[ -21  179  -52  -65 -118  201  -70   -8  233 -190  221 -325  220   89
  -80  -28  274 -264 -167  204 -120   -7  -61  -56  -56    7  -94  -40
 -103   39  250 -108 -139    2   28  -51  -43  -24   43   22   94  -12
   50]
lefan
[  30   92   31   90 -118   28 -116  -70   16   32  118 -301   -2   -2
  -36  105   70  -67 -152   40  -11   76   -7   11  -42  -26  -40  -48
  -27   25  234    7 -104   34   22  206  -25  -32 -184  -69  -39   36
   61]
Kor
[ 128  148   65  -21 -215  216 -239 -116  260 -172  296 -584  216   56
 -126   96  328 -308 -315  225 -171   57  -20   -7  -12    5 -221  -37
  -99   29  461 -224 -329   27  -34  191  -82  -19  -88  -20   39   47
  112]
gapil
[ -61  -38   13   32   20   83  -77  -18   52    5  -63  151  135   -2
   29   79   80   20   84   46   45 -130   29   40   85   32  103   -7
    6  -33   17  -12   -5 -144  -34   64   -8   15   51   70   29    9
  -45]
gapil
[-124  -99  -14  -12   75  -14   55  -75  -93   62 -178  366  -20  -40
   82   36  -41  158  228  -36  177  -88   42   54   96   20  152    8
   86  -86 -126   75  165 -111   -5  114   22    3   42   14   61  -18
  -54]
gir
[ -68  -28  -58   24   30   12   21   12  -62   83 -145  306  -28  -50
   47   47  -38  126  184  -52  113  -80   23   43   51   10  120   22
   79  -81  -47   75  115 -128  -28   77   40   15   43    9   -7    9
  -54]
Kor
[ -92   99  -54  -71 -123   93  -56 -160   99  -74  128  -48  179   39
   20  -52  168 -176 -122  200 -187   98   72  -43  180   82  104 -104
   10   12  -16   -9  -87   60  -88    2  -14  -16   14  138   59  101
   38]
sebug
[-125  -29  -40  -36  -13   10  -18  -91   -7  -32  -52  113   63  -11
   50  -19   10  -35   63   50    2  -30   -8  -69   95    3  135  -26
   65   -5  -90   33   -8  -80  -46  -17   25    9    0   98   35   36
    9]
puz
[ 108  -18   71  -56  -47    3  -26  -11  -16   29   38 -139  -42    9
  -10   37   48   42  -55  -33  -29    0  -67   65  -42   16  -19   32
  -66  -15   83  -20  -89   26  -16   56  -41  -18    5  -42   48   24
    1]
tupog
[  63   34   66    4  -87   83  -78  -58  100  -41  164 -319   57   -9
  -67   92  135 -111 -147   83  -57   33    7   -6   -8   40  -96  -47
  -62    1  219 -101 -162  -12   -8  149  -32  -23  -58  -57   37   30
   56]
navek
[ -73 -202 -164  -12  230 -305  366   87 -407  359 -543  899 -416 -152
  122   -6 -454  565  623 -392  350 -120 -106   69   77  -26  304  122
  225 -160 -487  265  476  -93  -22  -54  102   54  105  -54  -51    2
  -45]
ritot
[ -58  118   13  -61  -19   99   13   94  137  -81   90 -294   88  109
 -142  -40   74 -210 -117   77 -137   32 -141  -77  -61  -26  -87   64
  -87   57  171 -163  -38  104  -42 -234  -52   43   51  -17   54   53
   49]
gapil
[ -55   39   21  -32   36    6   59   90   27  -13   35  -91   14   81
  -39  -69  -20 -105  -52  -10  -89    4 -177  -17  -34   -8    5  104
  -26   18    6  -78   50   95  -53 -249   -8   14   52    4   44    8
    2]
gapil
[ -92  -87  -39   -6  147 -198  222   45 -175  176 -230  237 -204   10
  -16 -130 -271  127  206 -177  136   27 -126  -68  -54  -17   37  113
   72  -10 -205   59  301   88   -7 -184   38   38   49  -71    7    0
   -7]
gir
[  26 -145  -41    0   51 -154  129   -2 -245  198 -292  250 -272  -81
   45   71 -194  302  179 -225  175   16 -113  103    2  -28  111   78
  112  -89  -84  100  163  -52   25  167   34   13  -80  -76  -36   18
   -4]
sozip
[ -83  -92  -35  -84  164 -213  340  119 -270  272 -293  335 -224   53
   37 -106 -299  274  344 -268  107   32 -170   18  -14  -21  140  147
  110  -57 -358   71  359   62  -55 -270   20   57   81  -24   53   18
  -63]
lefan
[ -66   13   -3   34   70  -47   96  101  -47   23  -90   70  -31   58
  -25  -34  -93  -22    6  -50  -58   42 -119  -10  -40  -22   56   85
   29   28  -15   34  168   84  -43 -216   19   21   69  -16   37    1
   -3]
Kor
[ -43  108   35  -22  -91  202  -87  -37  206  -99  208 -115  273  117
   -9  -15  222 -189  -84  156 -137    6   71   14   64   79   25  -75
  -92   -4   94 -104 -114  -30 -101   61  -65    0  159   47   77   41
  -50]
sebug
[-157 -130 -140  -16  119 -247  196  -92 -211  228 -291  428 -221 -112
   95  -39 -261  240  285 -136  136    6  -80  -11  125  -21  212    8
  174  -58 -335  183  279   -5  -47  -53   74   -4  -57   51  -21   71
  -11]
ritot
[ -44 -163  -76  -43  184 -174  347  133 -275  195 -299  449 -267   10
   43 -106 -374  292  293 -258  120  -40 -157   27  -10   17  156  203
  153  -48 -316   78  391  113  -37 -309   75   39  161  -29   65   12
  -54]
Kor
[-148  -98 -203   -5   62 -189  174  -85 -153  186 -270  402 -181 -128
    3  -17 -237  189  298 -111  134  -37  -29  -90  120  -15  159  -14
  181  -45 -251  154  210  -10  -21    5  110   19  -30   20  -60   72
   46]
ritot
[-106   51  -78   42    2   54    1  -16   37   22  -19  133   23  -34
  -33   29   24   36  101    1   50  -44   67  -32   37    3   46   -7
   50  -56  -13   31   29  -47  -33   19   36   -2   22    1   -9   12
  -36]
Kor
[ -32   33   39  -81   59  -21  166   93  -66   69  -39   80  -74   59
   -5  -89  -86   24   61  -80  -49  -16 -134  -19  -32   66   63   93
   10   -4  -91  -93   73   62  -53 -290   13   35  180  -30   88   32
    4]
puz
[-109  351   18   28 -322  419 -427 -178  501 -365  661 -810  564  140
 -164    8  579 -704 -559  558 -426   98  181 -142  101   62 -212 -249
 -185  136  492 -222 -560   49  -78   59 -126  -61  -74  152   35  100
  105]
ritot
[  24  -96   -3  -24   83 -196  157   23 -246  233 -285  184 -326  -86
   24   44 -237  300  235 -247  233   58  -89   10  -95  -49   52   28
   80  -65 -139   81  161  -60   61  173   30   25 -116 -138  -55  -11
   50]
gir
[ -68  -53  -85  -54  105 -198  249   54 -212  216 -236  217 -248   -2
   14 -118 -286  203  171 -194   86   57 -142  -42  -24    8  109  127
   84   14 -274   87  296  143  -23 -255   32   64   49  -57  -17   30
   -4]
tupog
[  26  -59   19   58  -46  -70  -32   12  -75   75 -109 -121 -107  -35
  -36  117  -39   84  -44  -66   45   57  -46   45  -24  -51  -25   15
   -8  -22  131    1  -54  -55   20  205   -8   12 -118  -74  -72   29
   48]
sozip
[ -46  192   40    0 -140  319 -161   -9  286 -208  292 -261  323  135
 -100    9  295 -329 -145  260 -167   -3  122  -37   28   69 -126  -66
 -128   27  283 -134 -225  -13  -91   -6 -100  -12  115   93   83   37
  -19]
Kor
[  50 -228  -45   79  173 -321  240   83 -403  329 -469  352 -447 -149
   56   10 -399  496  393 -424  305   44 -159   29  -51 -104  121  115
  181  -51 -337  143  345  -35   45   84   52   62 -132 -168  -99   12
   -6]
sike
[ -10  145   71  -20 -165  246 -189  -74  241 -142  274 -230  345   94
   -3   42  328 -225 -197  258 -127  -41  108   47  114   73   13 -111
 -116  -27  283 -138 -277  -52  -70  183  -68  -32   83   41   82   52
    9]
sebug
[ -55 -231 -113    3  238 -318  333  154 -307  250 -492  493 -381  -53
   42  -69 -427  372  342 -384  220    5 -285   15  -76  -61  130  185
  127  -32 -356  114  399   36   -3 -193   86   98   98  -87  -20  -25
   -7]
sozip
[ -70  -26  -71  -47  102  -89  202  101 -112  105 -172  136 -119   41
  -14  -80 -164  157   94 -111   65   35 -121  -13  -30   17   20  119
   34  -20 -116  -29  178   76   -8 -207  -10   49   79  -46   18   38
   -6]
sozip
[  77   34    9   23 -117   50 -111  -43   26   -9   -5 -206   32  -41
  -73  107  114  -84 -113   29  -11   38  -25   16   27  -41  -32  -33
    1   12  218  -64 -128  -18   14  204    4   14  -92  -73  -40   43
   87]
sebug
[  96  331  147  -25 -339  389 -318 -151  403 -272  628 -830  422  180
 -103   44  511 -550 -544  438 -386  134   99   -6   40  129 -204 -165
 -201   83  564 -276 -520   73  -90  188 -149  -65   38   44   90   85
   74]
sebug
[  -9 -118 -146  -40  152 -219  292   33 -238  194 -411  461 -335  -71
   37  -37 -307  374  353 -244  268  -77 -181    9  -90   20   89  134
  122  -50 -304  124  380  -26   89  -35   45   42   97  -98  -16  -39
   39]
gir
[ -91  -99 -131  -32  196 -226  348  108 -290  269 -403  429 -383  -70
    5 -101 -386  322  281 -302  196   33 -192   11  -14   12  151  176
  191  -79 -377   96  423   84    6 -250  106   65   33  -63   -3  -15
  -26]
navek
[ -56   34 -140  -54    8  -77  129   -6  -69   96 -133  140 -115  -36
  -13  -34 -100  136   97  -50  154  -93  -81  -32  -86   17   25   41
   55  -24  -81   42  146  -41  119   40   33    0  -12  -67    6  -19
   63]
gir
[  -1 -154 -142  -71  196 -309  423   78 -388  302 -532  710 -429  -83
  131  -52 -476  565  509 -400  349 -104 -187    2  -77   28  222  179
  182  -71 -520  196  503  -49   77 -138   40   83  102  -74  -13  -17
   -5]
puz
[  31 -163   44  -72   54 -134  141  -72 -187  193 -150  175 -213  -44
   53   28 -139  223  223 -153   88   59  -47   68   33   22   53   56
   64  -68 -118   30  153    2  -61  102   24    2   33  -51   23   52
  -25]
gir
[ -79   27  -59  -22   34  -73  146   84  -67   98 -101   42  -92   45
  -52 -106  -96   -3  100  -68  -11   30 -153  -24  -41   -8    5   78
   18   12  -94    5  149   76  -34 -232  -10   31  102  -43   49    3
    8]
lefan
[ -76  -19  -62   -7  104  -72  125   80  -91  107 -171  121 -123   -9
  -29  -66 -137   58   79 -127   44  -11 -154  -32    4    5   55   91
   64   12 -115   20  201   51    7 -187   68   59   34   -5   -1    0
   -3]
navek
[  92   62   83  -38 -107  123  -41  -82   34   -3  149 -214   30   58
  -12   18  104  -54 -110   71 -106   81   14   69    3   52  -29  -14
  -11  -11  196  -29  -94   60  -65   61  -64  -45   -7    5   55   73
    3]
Kor
[ -24   64    9   48  -56  173  -96  -19  168 -138  140  -55  226   57
  -43    2  188 -120  -22  133 -119  -64   48  -13   88   65   13  -36
  -54   -7  100  -83  -78  -35  -45   30  -12    4  134   55   58   37
   -7]
sike
[ -26  126   58  -49  -49  223 -153  -21  175 -103  173 -132  298   63
  -65   35  239 -198  -65  164  -91 -106   90   -3   49   32  -16  -28
 -104  -11  161 -102 -176 -128  -44   26  -41  -22   74   57  102    0
  -34]
tupog
[   5  -35 -146  -71   51  -90  210   56  -83  122 -225  194 -207  -44
  -17   -7 -171  196  178 -156  154  -30 -121   -9  -83   23   15   87
   89  -46 -167   59  225   -8   80  -12   33   37   32  -66  -11   -6
   63]
navek
[-129  190  -30   32 -227  218 -279 -143  369 -268  465 -489  398   40
 -131    2  380 -561 -352  388 -298   67  137 -132   65   29 -116 -182
  -88   57  352 -156 -352   36  -68   82  -22  -43  -55  120   48   68
   72]
ritot
[ -98   81  -17  -36    1   25   47   45   83  -30   67 -205  -14   65
  -82  -71    8 -184 -142   71 -101   91 -103  -39    9   30  -58   24
  -35   47   68  -67   29  127  -54 -198  -33    9   60  -11   74   33
   30]
navek
[ 120  -23   25   54   12 -112   73   29  -87  110 -103  -90 -177  -21
  -40   87 -101  183   99 -149   40   50 -161   41  -87    5  -30   41
   -4  -39  -41  -47   40   -7   24  147  -11   19  -52 -115  -13   36
   78]
sike
[-166   75  -60   59  -88   65 -124 -108  143 -109  165 -186  143  -26
  -63  -11  142 -245 -131  191  -90   37   60 -143  102   15  -36 -109
   -1   42   79    2 -168    9  -38   68   21  -32 -100   51  -25   12
   44]
navek
[ 108   54   36   10  -68   12  -13  -72  -13   58   88 -187  -28    0
  -12   17   44   61  -24   -9  -80   72  -50   26   36   48   16  -36
   -4    1  139  -73  -61   29  -38  161   -4    2    9  -31   44   64
   54]
sike
[ -21  148 -104 -102  -26  103   34  -36   86  -65  100 -111   81   46
  -24  -39  112    9  -56   96   59  -26  -10  -49  -72   64  -78   -6
  -13   24   38  -50   -8    5   92  -21  -68  -35   25  -21   59  -19
   58]
gir
[  70   41  108  -18 -149   25  -75  -76   62  -29  183 -376   43   22
  -12   73  129  -73 -132  100  -81   94  -27   20   -2    0  -78  -60
 -114    0  226  -67 -207   14  -44  131  -85  -19  -67  -28   42   41
   58]
lefan
[-115  145  -46  -27 -144  153  -87 -145  171 -103  238 -139  252   60
  -31  -70  192 -208 -141  260 -197   50  141  -55  109   95    5  -91
    4   -4   91  -29 -158   64 -108  -10  -22  -70    8  152   89   81
   -4]
Kor
[-103  151   26  -73  -72  101   66   26   96  -44  153 -242   99  117
 -107 -129   88 -212 -118   96 -136   13  -74  -64   -1   -5   -8   28
  -42    1  150 -124  -52  124  -49 -242    4   27   78   26  138   48
    4]
lefan
[-155  -79 -182  -65   37 -179  172  -80 -193  186 -277  394 -157  -75
   75 -100 -205  207  287 -118  146   22  -42  -60  129  -37  184  -28
  169  -65 -325  188  209   -7  -43  -43  103    6 -118   64  -19   33
    6]
lefan
[ -44 -225 -128   35  209 -222  249  124 -332  241 -536  767 -327 -145
   68   52 -378  474  550 -359  299 -139  -88   55   20  -36  202  142
  190 -103 -425  242  387 -131  -13  -36   97   46  125  -50  -55  -21
  -47]
Kor
[ -50  209  103  -28 -151  174  -56  -12  252 -139  331 -440  264  202
  -72  -95  241 -357 -353  239 -309  121  -22  -23   15   72  -35  -44
 -147   58  253 -149 -187  189  -99 -107  -78  -26  135   33  104   79
   16]
sebug
[  15  -31  -34  115  -22 -116   -4  -52 -118  139 -116   -5 -165 -102
   -8  106  -82  149   50 -125  134   41  -57    9  -46  -40   13   -9
   69  -31   40   81   38    3   27  220   17  -25 -181 -124  -45   20
   46]
Kor
[-135  204   -4   50 -152  189 -263 -129  317 -246  318 -449  330   45
 -115   -4  344 -428 -315  326 -246   59   94 -123  121   22  -95 -153
  -31   33  276 -125 -299   -1  -22  122  -21  -73 -134   84   12   53
   58]
sike
[  30  -33  -14   62  -45 -151   11  -32 -114  128 -177  -20 -198  -94
  -46  108  -91  130   61 -104  118   53  -82   35  -24  -70   19  -23
   33  -40   63   61   23  -33   26  193   35   27 -170 -102  -63  -11
   45]
lefan
[-181  -65 -183  122   30 -172  -16  -96  -63  108 -219  220 -105 -185
  -11  -45  -93    3   84  -31  114    1  -28  -90   73  -66  131  -64
  191  -40 -132   91  104  -96   49  155  160   -7 -221  -11  -81  -17
   38]
sike
[ -54  241   93   -2 -170  365 -229  -59  398 -244  447 -440  434  136
 -131   21  424 -438 -284  336 -210  -41  179  -28   29   84 -111 -141
 -161   -8  358 -192 -341  -70  -67   65  -86  -49   66   87  129   15
    8]
navek
[  37   81 -113  -52   -7   34  134   61   29    2  -35   10  -60   73
  -19  -33  -50   33   31   31   18   14  -79  -33 -104   46  -18   43
  -21   37   21   25  129   34   34 -160  -62   11  124  -25   20   30
   84]
Kor
[  31   32  -96   24    9  -53   59   19   38    6 -113  -56  -57   -9
  -34   25  -28   21   55  -28  115   -3 -121  -72 -132  -46  -77   -5
    4   28   37  -10   75  -69   98   45  -24   40  -22  -99   -2  -83
  112]
lefan
[ -65   33   14  -23   59   50   56   70   49  -15  -19  -85   32  117
  -59  -80    9 -125  -61    2  -41  -19 -158  -19  -40    7  -50   81
   -6   17  115 -107   26   33  -14 -158  -36   28  105  -12   82   18
   -8]
sozip
[  13   18  -59  -87   36  -41  135   17  -50   65 -140  174  -57    9
   40  -15  -37  145  116  -67  102  -90 -105    6  -70   23   73   86
   21  -32  -73   -1  150  -75   64  -58  -21   21   88  -30   72   10
   24]
puz
[  18  162  -27  -84 -158  197  -28  -15  211 -128  214 -309  174  105
 -105  -51  231 -264 -159  200 -139   -2  -11  -42  -51   29  -97  -34
  -96   34  271 -153 -148   23   19  -60  -48   19   91   37  110   -1
   73]
lefan
[  24  188  -42  -53 -107  164   35  -60  149 -103  214 -250  166   98
  -24  -51  185  -89 -140  182 -139    8  -43  -38  -24  100  -26  -17
  -43   49  144 -125  -50   52   56  -23  -91  -10   79   12  110   32
   95]
sike
[ -27 -137 -100  -48  190 -257  380  136 -333  288 -389  489 -374  -27
   31  -95 -436  397  350 -328  178   27 -179    6  -46  -15  131  189
  128  -29 -395  146  431  104  -38 -353   32   84   96  -66  -24   37
  -33]
Kor
[-159  160    5  -94 -173  211 -182 -212  321 -237  426 -411  372  127
  -92  -79  317 -441 -280  390 -294   51  176 -152  154  107 -114 -161
 -115   79  215 -147 -271   92  -92    9  -60  -57   34  161  115  102
   29]
gir
[  10  260  -45  -50 -160  216  -31  -42  247 -149  276 -370  191   85
  -54  -26  278 -197 -229  228 -145   44  -13  -40  -52   75  -99  -52
  -89   19  206 -168 -152   42   62   21  -71  -28   25  -11  106   45
  118]
sike
[ 103   60   92  -14  -97   74 -129  -55   82    3  201 -389   64   14
  -13   83  133 -153 -135   74  -79   97   -8   41  -32  -24 -139  -48
 -100   46  211  -98 -162  -18  -31  129  -99   -8  -62  -23   10   73
   62]
ritot
[ -77  339  115  -77 -225  379 -243  -30  417 -328  564 -781  492  238
 -157  -54  489 -595 -485  429 -400   64   20  -62   46   46 -216  -91
 -207   93  491 -306 -409  110  -88 -139 -117  -41   40   98  170   38
    5]
lefan
[ -39 -293 -105   29  248 -449  318   53 -494  425 -664  663 -582 -206
   69   53 -550  611  503 -483  465  -72 -182   49  -47  -98  196  130
  224 -105 -456  243  445  -67  115   93  154   56 -161 -161 -125  -36
    8]
gir
[ -69 -128  -85  -24  137 -105  158   29 -179  171 -354  573 -169 -101
   86   51 -176  368  379 -178  175 -129  -37   68  136   49  179   65
   92 -101 -307  169  239 -110  -30   26   80   23  125   40    5   12
  -59]
navek
[-216 -136 -113    2   90 -180   36 -111 -115   92 -153  316 -102 -115
   43  -53 -131  114  165  -51  126  -45   69  -94  151   -8  139  -45
  129  -44 -201  125  111  -23    6  108  115  -31  -78   54  -17    8
  -50]
gir
[ -62   12   36  -19   99 -107  179   94 -105  106 -125  125 -143   70
  -39  -71 -175   51  140 -170   17  -10 -164  -51  -71   -2   59  120
   31   -8 -127  -10  167   43  -29 -214  -13   55  120  -54   43    1
  -16]
puz
[ -55  -22   26  -48   74 -112  209  129 -116   91 -158  129 -116   74
   -9  -90 -158   74  141 -132   10  -27 -227   10  -45  -46   65  131
    9  -25 -106   23  188   63  -30 -273   10   55   99  -31   57  -16
  -14]
lefan
[ -47   43   47  -33  -38  167  -39  -28  126 -100   48    5  168  109
   -8   14  187  -74   50  146  -90  -76   12   36  109   39   38  -36
  -38  -42  119  -48  -72 -102  -95    2  -68   -2  186   68  122    7
  -50]
lefan
[ -34  -46   29   62   19   16  -93   -9   31   13 -122  176   76  -58
    4   77   74   17  128  -28   85 -148  -15   11   41  -33   39    6
   -8  -56   62  -63  -30 -202  -33  133   59   39   28  -29    8  -31
  -33]
puz
[-164   97 -104   34  -52   33  -97 -120  111  -52   83  -40  133  -54
  -36  -58  115 -156  -45  101  -90   16   28 -117  145    5   36 -122
   81   -2  -34   -2 -100   -5  -36   72   84  -46 -121   60   -3   39
   47]
sike
[ -35  112   49  -51  -77  190  -92  -13  161 -101  158 -151  214   94
  -57   69  193 -141  -99  142 -128  -57   60  -39   61   53   14  -42
 -125   20  152  -61 -145  -27  -26    7  -36   13   83   36   57   47
    4]
tupog
[-120  135  -35   -6 -130  107 -207 -140  188 -115  191 -267  242    4
  -78   17  189 -301 -228  236 -155  -44   56 -128  101   13    0 -123
  -32   48  195  -24 -239  -37  -10   92   38  -42 -119   67   11   28
   67]
tupog
[  54   53   66  -15 -100  108 -100  -45   80  -37  133 -323   52   48
  -52   66  167  -86 -138   74  -84   76   -6   25   -8  -13  -99  -30
  -65   -1  287  -91 -220  -20  -33  171  -54  -20  -33  -29   -2   59
   34]
sozip
[ -31  -55  -89    7   69  -41  108   12 -104  129 -185  387  -96  -32
   55   17 -135  215  274 -109  129  -81   16   46   58   22  122   30
   94  -51 -131  111  196  -79  -59   11   38   12  124    9   11    5
  -49]
Kor
[ -14   47  -71  -61  -42  125   25   30  128  -47  103 -143   71   42
  -41  -60  111 -104  -48   83    2    8    6  -51  -81   71  -91    0
  -28   10   34  -82  -27  -14   35  -45  -60    4   62    4   34   13
   24]
navek
[ -64 -277 -175  -22  228 -433  373   13 -561  427 -717  878 -579 -214
  191   -4 -595  707  552 -484  386  -47 -149   47   80  -55  351  146
  293  -74 -696  332  518  -51   45  -94  177   80  -71  -30 -126    0
  -10]
puz
[ -25  136   87  -46  -56  112   21   57  186 -104  282 -412  199  200
 -115  -79  164 -263 -185  129 -184   45  -72  -61  -88   32 -139   11
 -122   42  207 -214  -85  120  -46 -214 -104   28   76  -18  128   13
  -28]
lefan
[  39 -175  -59   53  102 -203  133    1 -283  242 -363  276 -307 -133
   59   68 -197  360  201 -260  267   44 -126   90  -66  -65   92   82
  157 -100 -144  111  172 -105   48  186   38    5 -145 -140  -62   -6
   -1]
sozip
[  -2  -37 -120    1  121  -90  184   60 -108   75 -233  181 -163    2
   21   -9 -159  224  156 -159  221  -36 -169  -34 -143   -2    0   86
   76    2 -137   50  208  -49  109  -41  -42   47    6 -105  -44  -30
   29]
sozip
